Each row is followed by its group and then its class within the group.
[ 0.04  1.07 -1.43  0.53  1.63 -0.23 -0.17  0.02  0.16  2.18  1.41  0.23
 -1.66 -1.23 -0.05  0.02  0.12  0.05 -0.47  0.04  0.34  0.44 -0.29  0.57
 -0.10  2.06  1.60 -0.32  0.14  1.23 -1.00 -0.13  2.11 -0.81  0.34  0.11
 -1.02  0.35 -1.40 -0.54 -2.54  1.16 -1.18  1.43  0.53  0.97 -0.09 -2.06
  0.72  1.87 -0.08 -0.40  0.21 -3.40  1.49  0.69  0.24 -1.78 -0.21  0.00
  0.35 -0.02 -0.59  0.43  0.78 -0.01 -0.80  0.21 -4.40 -0.34 -3.63  0.73
  0.60  0.49  0.82 -0.80  1.56 -0.26 -0.13 -0.80 -0.01  0.56  1.71  2.21
 -0.04  3.49 -0.24  1.23 -0.27 -0.57 -0.15 -0.60 -0.29  0.63 -0.57 -1.48
  0.44 -0.12 -0.48 -0.60 -1.33 -2.48 -1.75 -0.59  0.51  0.16 -0.28 -0.74
 -0.20  0.15  0.19 -0.80  1.38  0.02 -1.26 -1.48  2.53 -1.80 -0.44  0.46
 -1.15  1.15  1.72 -0.93  3.31  0.32 -1.08  0.54  1.76  2.66 -1.03  0.73
 -1.94  0.43 -0.18 -0.08 -1.73  2.57  2.05 -0.60 -0.50  0.76  1.55 -0.06
  0.06  0.78 -0.03 -0.03  1.29  1.40 -1.84 -0.96 -1.37]  nz > Md
[-1.57  1.16 -1.35  0.19  0.68  0.04 -0.97  0.11 -0.67  0.89  0.67  0.23
 -1.86 -1.67  0.22  0.95 -0.88 -0.49 -1.05  0.18  1.02 -0.06 -0.88 -1.21
 -2.08  1.00  0.04  1.45 -0.31  1.29  0.57  0.24  1.66 -0.05  0.84  2.75
 -1.73 -1.06  0.23 -0.39 -2.57  0.62 -0.87  0.92 -0.55  0.01  0.13 -0.71
  0.36 -1.18 -0.33  0.02 -1.53 -3.13  3.05  2.64  0.80  0.31  0.51 -0.75
 -0.60  0.39  0.27 -0.89 -0.27 -0.01 -0.82  0.45 -4.76 -0.78 -0.81  0.63
  1.69  0.21  1.15 -1.23  0.46 -0.60 -0.26 -0.36 -0.03 -1.35  1.72  3.46
 -1.58  0.92 -0.63 -0.25 -0.54 -0.73 -0.16 -0.49 -0.01 -0.34  0.12 -1.64
  0.88  0.29 -3.87 -0.19 -0.90 -2.86 -1.40 -0.44 -1.11 -0.73 -0.24  0.72
  0.05  1.77 -0.43  0.72 -3.30  1.36 -0.09 -3.00  1.71 -0.98 -1.33 -1.65
 -2.95  1.97  3.02  0.07  0.69  1.16 -0.35  0.36  0.15  0.01 -2.20  0.84
 -3.71 -0.06  0.55  0.06 -1.38  3.30  1.30 -1.95 -0.02  1.45  1.84 -0.86
 -1.14  0.68  0.11  1.65  2.03 -1.84 -0.91 -0.77 -0.21]  nz > pf
[-0.04  4.01 -1.51 -0.56  0.99  0.52 -0.25 -0.20 -0.63  1.83  0.92  0.02
 -0.58 -0.52  1.04  0.29 -1.33  3.11 -0.42  0.50  0.06 -0.11 -0.06  0.67
 -0.16  1.04 -0.01 -0.19  0.69  0.23 -0.17  0.97  2.03 -0.62  1.14  0.44
 -0.58 -0.14 -1.42 -0.73 -2.13 -0.18 -0.20  1.01  0.64 -0.09  0.78  4.37
  0.04  0.01  0.00  0.13 -0.15 -2.10  2.00  1.87  0.68 -1.15  0.02 -0.56
 -0.43 -1.84 -0.12 -0.11  0.83 -0.28 -0.58  0.40 -3.38 -0.43 -0.81 -0.27
  1.13  0.47  0.71 -0.38  1.41 -0.10 -0.31  0.41  0.04 -0.68  1.61  4.24
 -0.92  0.58 -0.26 -0.68  0.60  0.20  0.79  0.38 -1.29  0.34 -0.36 -1.83
  0.98  1.16 -1.48 -0.32 -1.05 -2.98 -1.19 -0.61 -0.14  0.01 -0.49 -1.47
 -0.41 -1.81 -0.26 -0.39 -1.66  0.67  0.79 -2.23  1.40 -0.77 -0.46 -0.08
 -1.52  1.69  2.49  0.33  0.07  0.46 -0.65 -0.51  0.33  0.41 -0.65 -0.52
 -2.24 -0.14  0.65  0.23 -0.76  2.65  0.25 -0.88  0.03  1.26  0.81 -0.53
  0.01  1.01 -0.39  2.37  0.85  1.49 -1.36 -1.20 -0.38]  nz > bq
[ 0.95 -0.57 -2.11 -2.48  0.36  0.46  0.07  0.74  0.28  0.87 -0.97  1.06
 -1.79  0.61  1.20 -0.34 -0.53  0.09 -0.09  0.73  0.19 -0.05  2.65 -0.54
 -0.24 -0.82  0.18 -0.25 -0.67  0.81 -0.40 -0.65  0.71  0.77  0.69 -0.10
  1.31 -0.39  0.55  0.89  0.17  1.24  0.72  0.43  0.14  0.16  0.76  1.68
 -0.46 -2.92 -0.34 -0.21  0.47  0.10 -1.75  1.39 -0.66 -0.38 -0.19 -0.21
 -0.19 -0.13 -0.24  0.36 -0.27 -0.02 -0.95  0.31 -0.83  0.84 -0.53  0.63
  0.23  0.33  0.09 -1.82 -0.11  0.61  1.05 -0.30 -0.58 -1.53 -2.01  3.54
 -3.46 -1.18 -0.27 -0.39 -0.82  1.00 -2.48 -0.11 -0.09 -0.43 -0.01 -0.79
 -0.62  0.61  1.37  0.86 -1.00  0.67 -0.73 -0.90 -0.54 -1.67 -0.28  0.10
  0.88  3.86 -0.22  0.62 -5.91  1.10  0.99 -1.56  0.99 -0.26 -0.81 -0.53
  0.64  0.50  3.29  0.88  0.43  1.70 -0.06  1.24 -0.27 -0.07 -0.16  0.88
 -0.78 -0.25 -0.59  0.14  0.64  1.26  1.79  0.92  0.17 -0.70  1.48 -0.25
 -1.65 -0.19  0.28  0.31  1.37  2.03  1.68 -0.93  0.18]  Hg > Lb
[-0.32  2.17 -1.45 -0.38  0.79  0.23 -0.30  0.23  0.47  1.70  0.17 -0.37
 -1.58 -0.66  0.63  1.94 -0.29 -0.54 -0.78  0.65  0.54  0.07  0.92  1.44
  0.08  1.12  0.48  0.51  0.47 -0.18 -0.79 -0.28  0.85  0.52  0.51 -0.55
 -0.17 -0.82 -0.79  0.00 -1.96  0.16 -1.19  1.34  0.42 -0.22 -0.84  0.29
 -0.31  0.44  1.65 -0.34 -0.75 -2.54  3.77  2.12  0.75 -1.36  0.87  0.09
 -0.91  0.59  0.46  0.84 -0.09 -0.01 -1.80 -0.91 -3.27 -0.16  0.03  0.37
  0.38 -0.18  0.51 -1.80  0.29 -0.22  0.00 -0.28 -0.22 -1.13  1.95  1.74
 -3.78  2.12 -0.24  0.12  0.23 -0.52  1.59  0.05 -1.41  0.61 -0.68 -1.89
  0.09  0.20  0.66  0.34 -1.39 -1.25 -0.71 -0.35 -0.63  0.10 -0.29  1.02
 -0.32  0.39  0.67 -0.49  0.53  0.76  1.65 -2.78  1.88 -1.75 -1.25  0.13
 -1.77  1.02  1.19  0.36 -0.56 -0.16  0.10  1.36  0.77  0.05 -1.41  0.28
 -1.42  0.11  0.46  0.01 -0.45  0.92  0.90 -1.48  0.39  1.26  1.39 -0.63
 -0.12 -0.48 -0.24 -0.13  1.01 -0.44 -2.37 -1.09 -0.65]  nz > Md
[-0.01  5.23 -0.89 -0.93  0.11  2.05 -1.60  0.70 -1.66  2.52  0.85  0.24
 -2.09 -1.21  0.69  0.55 -1.68  1.08 -0.60  0.27  0.29  0.08  1.27  5.64
 -0.37 -0.21  0.37  0.12 -1.43  0.38 -1.87  0.32  1.72  0.52  3.28 -1.11
 -0.53 -0.49 -2.04 -0.98 -2.62  1.51 -0.09  1.28 -0.06 -0.32  1.55 -0.22
 -0.16 -1.52 -0.02 -1.08 -1.09 -2.58 -0.58  2.85  0.27 -0.68 -0.53 -0.76
 -1.35 -0.32 -0.93 -0.62 -0.06 -0.97 -2.10 -0.46 -2.34 -0.90 -0.98 -0.66
  1.86  0.13  0.93 -0.59  1.74  0.30 -1.33 -0.34  0.12 -1.84  0.32  6.86
 -0.66  0.12 -0.47 -0.22 -0.16  0.41  0.98 -1.18 -1.22 -0.22 -1.35 -5.00
 -1.70  1.30 -5.35  0.73 -0.82 -5.03 -0.56 -0.82 -0.49 -0.58 -0.64 -0.09
 -1.09  2.35  0.33 -0.17 -6.06 -0.12  1.19 -2.37  0.69 -0.06 -1.55  0.05
 -2.39  4.00  3.22  0.69  0.98 -0.26 -0.96  0.50  0.69  0.39 -1.38 -1.46
 -3.04  0.34  0.36  0.16 -0.38  3.58  0.28 -1.87  1.29  1.29  0.46 -0.45
 -2.07  1.04 -1.06 -0.01  3.19 -1.65  0.84 -0.67 -0.16]  nz > bq
[-0.42 -0.67 -2.37 -1.94 -2.12  0.36  0.95  0.94 -0.02  1.60 -0.31 -0.60
 -0.36  0.85  1.11  0.66 -0.50  0.28  0.41 -0.54  0.01 -0.75 -0.07  1.08
  0.11  0.41  0.04 -1.26  0.14  1.61 -0.63  0.00  0.97  0.10  1.22  0.20
 -0.24 -0.30 -1.11 -0.44 -0.88  0.49  0.11  0.42  0.56 -0.52  0.51  2.00
  0.01 -2.14  0.53 -0.56  0.25  0.31 -1.24  0.95  0.32  1.16 -0.40 -0.10
 -0.53  0.38  1.06 -0.09  0.05 -0.28 -1.53  1.03  2.32 -0.58 -1.12  0.56
  0.71  0.24  0.36 -0.29  1.38 -0.84  0.46  0.10  0.06 -1.06 -2.32  3.54
 -1.07 -1.01 -0.50  0.69  0.11  1.15 -0.38 -0.79  0.09  0.71 -0.90 -0.75
 -0.58  0.08  2.02  1.11 -0.42 -2.80 -0.62 -1.02  2.59 -0.16  0.18 -1.11
  0.91  2.83 -0.40  1.30 -1.44 -0.26 -0.21 -0.13  0.12  0.51 -0.08  1.75
  0.30  1.49  2.28  0.42  0.79 -0.17  0.49 -0.32 -0.28  0.63  0.99 -0.44
 -0.21 -0.22 -0.75  0.02  1.41  3.15  0.23  0.48  0.16  0.57  0.11 -0.68
 -1.78 -0.36  0.32  0.09  2.46  2.51 -0.14 -0.80  0.06]  Hg > Fp
[-0.13 -0.83 -1.67 -0.97 -0.26 -0.42 -1.52 -0.05 -0.63  0.94  1.50  0.32
 -0.90 -1.23 -0.55  0.75 -0.26  0.04 -0.11 -0.43  0.66  0.08 -0.56 -0.50
  0.11  1.05 -0.30 -0.26  0.23 -0.80 -0.33 -0.26 -0.62  0.49  0.80  0.69
 -0.46  0.25 -0.67 -0.05 -0.57  0.04 -0.43  1.61 -0.41 -0.56  1.24 -0.48
  0.43  1.30  0.32 -0.04 -1.51 -3.17  2.88  1.32  0.68  0.29  0.36 -0.37
  0.21  0.01  0.37 -1.57 -1.18 -0.47 -0.28 -0.22 -2.00  0.24 -1.35  0.00
  0.78  0.02  0.76  1.11  0.68 -0.78  0.02 -0.19  0.93 -0.82 -0.57  2.16
  2.76 -0.06 -2.73 -0.37 -0.18 -0.61 -0.37 -0.03 -0.48 -0.64  0.00 -1.96
  0.79  1.28 -4.24 -0.54 -0.56 -2.75 -0.27 -2.75 -0.27 -0.66 -0.85  0.69
 -2.12  3.11  0.15  0.20 -2.35  0.45 -0.24 -0.81  1.21  0.22 -0.24  0.49
 -2.14 -0.59  1.14 -0.67  1.11  1.33 -0.26 -0.67  1.12  0.98 -1.36 -0.26
 -2.82  0.03  0.39 -0.11 -0.11  2.79  1.29 -0.29  0.53  0.79  0.74 -2.36
 -1.49  1.08  0.10  0.28  1.79 -2.87  0.98 -0.13 -0.17]  jn > tb
[-1.87 -0.84 -1.27 -1.53 -0.56  0.54 -0.96  1.02 -0.91 -0.12 -2.67  2.09
 -0.74 -0.19  1.69 -0.13 -0.87  0.41  0.13  0.43 -0.25 -0.10 -0.69  0.37
  0.37 -1.49  0.26  0.14  0.33  1.80  0.11 -0.31 -0.35  0.92  0.04 -0.64
 -0.61 -0.09  0.48 -0.33  2.27  0.03  0.60 -1.04 -1.14 -0.13  0.46  1.97
 -0.36 -2.48  0.10 -0.12 -0.11  0.99 -1.45  1.20 -0.45  0.53  0.05 -0.62
 -0.40 -0.28  0.25 -0.13  0.07  0.91 -0.38 -0.79 -2.82  0.44 -0.59  0.15
 -0.18 -0.67  0.20 -0.91 -1.22 -0.74  0.75  0.16 -0.94 -0.82 -2.41  1.44
 -2.65 -4.47 -1.49 -0.10  0.43 -0.59 -0.38 -1.31  1.31 -0.17 -0.72  0.05
  0.70  0.63 -2.31 -1.69  0.27  3.36  0.94  0.07 -2.48 -1.68  0.13  0.12
  0.83  0.73 -0.36  0.90 -4.75 -0.14 -0.02  0.07  0.03  3.62  0.09 -0.51
 -1.16  0.76  4.29  0.92 -0.72  1.11  2.62 -0.16 -1.11  0.48  0.38 -1.20
 -0.56 -0.37  0.17 -0.36  0.03  0.50  0.98 -0.16 -0.36  0.40  2.40 -0.23
 -1.04  0.53  1.38 -0.27  1.54 -1.76  0.38 -0.07  1.07]  Jh > zp
[ 0.05  1.54 -1.52  0.16 -0.16 -0.80 -1.52 -0.37 -0.38  1.61  0.83 -0.63
 -1.12 -1.36  0.52  0.41 -0.23  0.15 -0.53  0.29  0.49  1.15 -1.27  1.16
  0.31  0.95 -0.09 -0.56 -0.30 -0.38 -0.72  0.42  0.79 -0.25  1.40  1.70
 -1.27 -0.29 -1.32  0.09 -2.23  1.04 -0.25  0.77  0.68  0.06  0.33 -1.22
 -2.84  0.48  0.59 -0.20 -0.77 -3.49  2.75  2.31  0.53 -0.48 -0.36 -0.50
  0.16 -0.04  1.02 -1.19 -0.20 -0.15 -0.51 -0.04 -3.83 -1.58 -1.14 -0.05
  0.99 -0.44  0.81 -0.27  2.22 -0.69 -0.83  2.86  0.42 -0.26  0.85  3.28
  0.83  1.59 -1.01 -0.88 -0.84 -0.57 -0.19 -0.41 -0.40 -0.33 -1.88 -2.99
  1.15 -0.09 -4.67 -0.43 -0.39 -0.07 -0.44 -1.73 -1.32 -0.12  0.69 -1.38
 -1.06  0.86  0.12  0.38 -1.04 -0.08 -0.50 -1.79  1.61 -0.79 -1.03  0.46
 -2.72  1.17  2.43  0.12  0.12  0.51 -0.65 -0.01  0.70  2.13 -1.70 -0.68
 -2.63 -0.58 -0.07 -0.11 -0.23  2.59  1.06 -1.25 -0.30  0.53  2.06 -0.57
 -1.60  1.07 -0.53 -0.29  1.46 -1.02  0.51 -0.72  0.42]  nz > pf
[ 0.66 -0.23 -1.32  0.27 -0.15  0.22  0.15 -0.29  0.48  1.46  0.16 -0.67
  0.33 -1.07 -0.79 -0.24 -1.18  0.18  0.08  0.25  0.38 -0.57 -1.10 -0.06
  0.54  1.87  0.63 -0.20 -0.29  0.35 -0.50 -0.29 -0.01 -0.32  1.01  0.18
 -0.32  0.12 -0.30  0.08 -2.26  0.24 -0.66  1.00  0.18  0.35 -0.16 -1.07
  0.28  1.38  0.51  0.22 -0.01 -1.39 -0.89 -0.22  0.87 -1.22  0.75  0.57
 -0.45  0.20  0.18 -0.07  0.67 -0.48 -0.53  0.07 -3.09  1.01  0.26 -0.04
  0.51 -0.48  0.98 -0.72  0.67 -0.23  0.13  0.06 -0.31  0.11  1.76  0.66
 -1.34  2.24 -0.32  0.09 -4.16  0.13 -0.04 -0.86 -0.75  1.25 -0.26 -0.85
  0.71  0.56 -0.29  0.00 -0.82 -1.33 -1.52 -0.30 -0.05  0.17  1.50 -0.98
  1.20  0.49  0.96 -0.11 -0.12  0.69 -0.04 -1.59  2.37 -2.56 -0.30 -0.40
 -1.11  1.34  0.96 -0.64  0.64 -1.13 -1.00 -1.07  0.38  0.09 -0.72  0.11
 -1.17  0.04  0.56  0.27 -1.63  2.44  1.82  0.44  0.15  1.68  1.47 -0.98
  0.06  0.77  0.31  0.09  1.09  0.90 -2.64 -0.13 -0.42]  nz > bq
[-1.37  6.18  0.98 -1.09  0.12 -0.15 -0.61 -0.75 -0.95 -0.94 -1.03  2.04
 -1.14  3.44  1.17 -0.46 -0.32  0.47 -1.34  0.05 -0.43  0.46 -0.59 -0.23
  0.22 -0.92 -0.58 -0.05  0.15  1.40  0.90 -0.19 -0.83  0.77  1.14 -0.63
  0.38 -0.36  1.07  0.09  0.72  0.00  0.51 -0.56 -0.68 -1.02  0.39  0.52
 -0.23 -3.46 -0.13  0.04  0.69  0.06 -0.63  0.94 -1.10  1.78 -0.32 -1.09
 -0.11 -0.26  1.02 -2.23 -1.24 -0.04  0.02 -1.20 -1.43 -0.35 -1.53  1.06
  1.55 -0.02 -0.31 -1.36  0.99  1.01  0.25  0.32 -0.13 -0.85 -1.02  4.50
 -1.78 -4.79 -0.62 -0.67 -0.31  1.02 -0.11  0.93 -0.12 -0.77 -0.20 -0.89
  2.50  0.56 -5.85 -0.06 -0.40  0.98  0.58 -0.07 -1.90 -1.47  0.50 -0.18
  0.36  3.03 -0.23  1.36 -8.35 -0.12 -0.07 -1.94 -1.29  0.42  0.56 -0.16
 -1.52  1.10 -0.31  0.85  0.01 -1.02  0.15 -0.23 -1.17  0.45 -1.10 -1.17
 -0.31 -0.98  0.22 -0.52 -0.17  2.23 -0.83 -1.88  1.13 -0.41  0.07  0.04
 -2.58 -0.83  0.84  0.29  2.20 -1.51  2.52 -0.08  1.47]  Jh > zp
[ 0.19  0.74 -1.66 -0.58  0.83 -1.09 -1.31 -0.09  0.46  1.14  2.28 -0.09
 -0.13 -0.50 -0.56  1.16 -0.40  0.63 -1.29  0.11 -0.22 -0.55 -0.56  1.39
  0.61  1.22  0.45  1.00 -0.22  0.00 -0.03 -0.36 -0.72 -0.72  0.14  0.96
 -0.84  0.44 -0.63  1.28 -0.95  1.23  0.27  0.70 -0.87 -0.28  0.11 -3.30
  1.10  2.39  1.45 -0.58 -1.45 -3.34  1.51  1.53  0.66 -0.50  0.75 -0.88
  0.02 -0.42 -0.42 -0.63  0.72  0.25 -0.14 -0.26 -0.35 -0.59 -0.34  0.43
  1.47  0.09  0.61 -0.34  0.37 -0.58 -0.42 -0.25  0.08 -1.15 -0.50  1.80
  4.05  0.05 -0.05 -0.29 -0.29  0.72  1.04  0.12 -0.73 -0.78  0.66 -0.30
 -0.09  0.07 -4.09 -0.69 -0.77 -1.18  0.19 -0.17 -0.13  0.55  0.27 -0.18
 -0.21  3.69  0.66 -1.15 -3.35 -0.57 -0.37 -1.48 -0.29 -0.42 -0.28  0.19
 -1.21  1.05 -0.36 -0.12  0.11  0.48 -0.02 -0.03  0.07  1.00 -1.46  1.30
 -3.31  0.50  2.51 -0.32  0.03  2.76 -0.01  1.34 -0.89  0.04 -0.87 -0.52
 -0.77  1.63 -0.22 -0.27 -0.10 -1.42  3.61  0.31 -0.48]  jn > tb
